Here is a tiny trained network, its code and every weight. The questions are about switching its units off for an input and a class, where a switched-off unit gives its printed mean instead of its output.

import numpy as np


def w(rows, s, z=0):
    codes = np.array(rows[::2]) - 128.0
    scale = np.full(codes.shape[1], s)
    scale[-1] = z or s
    return codes * scale


def f(y):
    return np.maximum(y, 0)


def log_softmax(a):
    a = a - a.max(-1, keepdims=True)
    return a - np.log(np.exp(a).sum(-1, keepdims=True))


def net(x, mask):
    res = np.array(x, float).reshape(1, 5) / 4 @ E
    y = f(res @ A[0][:, :-1].T + A[0][:, -1])
    res = res + np.where(mask, y, B[0][:, -1]) @ B[0][:, :-1]
    return log_softmax(res[-1] @ U[:, :-1].T + U[:, -1])


A, B = {}, {}
E = w([
[4,187,110,134,17,94,205,228,124],'x0',
[124,126,128,139,117,135,119,122,130],'x1',
[180,207,100,252,186,132,254,73,173],'x2',
[133,129,128,113,140,125,141,137,125],'x3',
[252,183,122,153,94,126,63,207,221],'x4',
],0.009)
A[0] = w([
[44,133,132,93,81,123,125,204,121,183],'N0',
[153,71,135,89,140,129,54,105,126,253],'N1',
[93,185,117,194,98,121,218,146,148,36],'N2',
[202,140,124,168,161,145,160,58,136,134],'N3',
[173,180,126,140,77,113,87,251,160,101],'N4',
[70,79,129,121,163,135,166,38,99,245],'N5',
],0.022,0.0051)
B[0] = w([
[92,29,112,155,68,95,153,165,111,251],'N0',
[159,133,129,64,138,167,76,103,72,221],'N1',
[140,251,145,117,120,153,148,159,58,233],'N2',
[162,75,125,180,169,128,182,78,187,212],'N3',
[144,145,118,110,131,143,80,174,247,248],'N4',
[29,143,130,120,134,70,137,74,120,233],'N5',
],0.022,0.026)
U = w([
[85,66,138,40,171,111,60,46,44,221],'0',
[61,51,108,152,63,81,202,183,80,187],'1',
[243,94,115,43,175,225,36,136,156,127],'2',
[82,108,98,100,82,105,85,216,221,4],'3',
[96,140,150,189,223,92,218,33,171,183],'4',
[72,227,153,159,103,132,227,160,44,121],'5',
[244,101,130,214,191,187,193,130,232,121],'6',
[191,254,143,163,126,194,169,224,186,14],'7',
],0.0074,0.0038)

Each question gives the input, the list of numbers given to net, and the class t.
The units are the neurons (one row each of A and B). Each row of codes is followed by its name. A weight is (code - 128) times the scale printed after its matrix; where a second scale follows, it is the last column's (A, B and U).
mask holds one flag per neuron, in row order. A switched-off neuron (its flag False) gives its mean, the last column of its row in B, instead of its output. The means were averaged over made-up inputs and are rounded, as every weight is.
A unit's drop is (log p(t) with every unit on - log p(t) with that unit switched off) / (log p(t) with every unit on - log p(t) with every unit switched off).
The circuit of an input: a set's keep is (log p(t) with only the set's units on - log p(t) with every unit switched off) / (log p(t) with every unit on - log p(t) with every unit switched off). Starting from all 6 units, units are removed one at a time, each time the one whose removal leaves the highest keep (on an exact tie, the one counted first), for as long as the keep stays at least 0.8.
circuit, biggest first: the units of the circuit, biggest drop first
most important unit: the unit with the biggest drop
top k neurons: the k neurons with the biggest drops, biggest first
drop when u is switched off: that unit's drop, to one decimal
input [1,-8,2,0,6], class 7: most important unit	N0
input [0,7,6,7,1], class 6: top 2 neurons	N3; N5
input [0,2,-4,-1,8], class 2: top 3 neurons	N5; N1; N0
input [-8,5,2,-6,0], class 4: circuit, biggest first	N3; N4
input [0,-5,0,-7,-3], class 0: circuit, biggest first	N2; N0; N4
input [-1,-1,-8,1,-1], class 0: top 2 neurons	N1; N4
input [5,0,1,4,2], class 7: top 3 neurons	N2; N5; N4
input [0,2,-4,3,8], class 2: top 2 neurons	N5; N1
input [2,-3,5,0,1], class 7: top 3 neurons	N5; N2; N0
input [3,0,1,-1,-3], class 5: top 2 neurons	N2; N3
input [-6,0,1,-6,6], class 6: top 2 neurons	N3; N2
input [-6,-1,4,1,4], class 6: top 2 neurons	N5; N3
input [-1,-5,2,-3,-3], class 4: top 2 neurons	N0; N1
input [3,-2,-8,0,-3], class 1: top neuron	N0
input [2,6,1,2,0], class 5: drop when N3 is switched off	0.2
input [1,-8,3,5,-1], class 5: drop when N2 is switched off	0.1
input [3,5,5,1,-7], class 5: drop when N2 is switched off	0.9
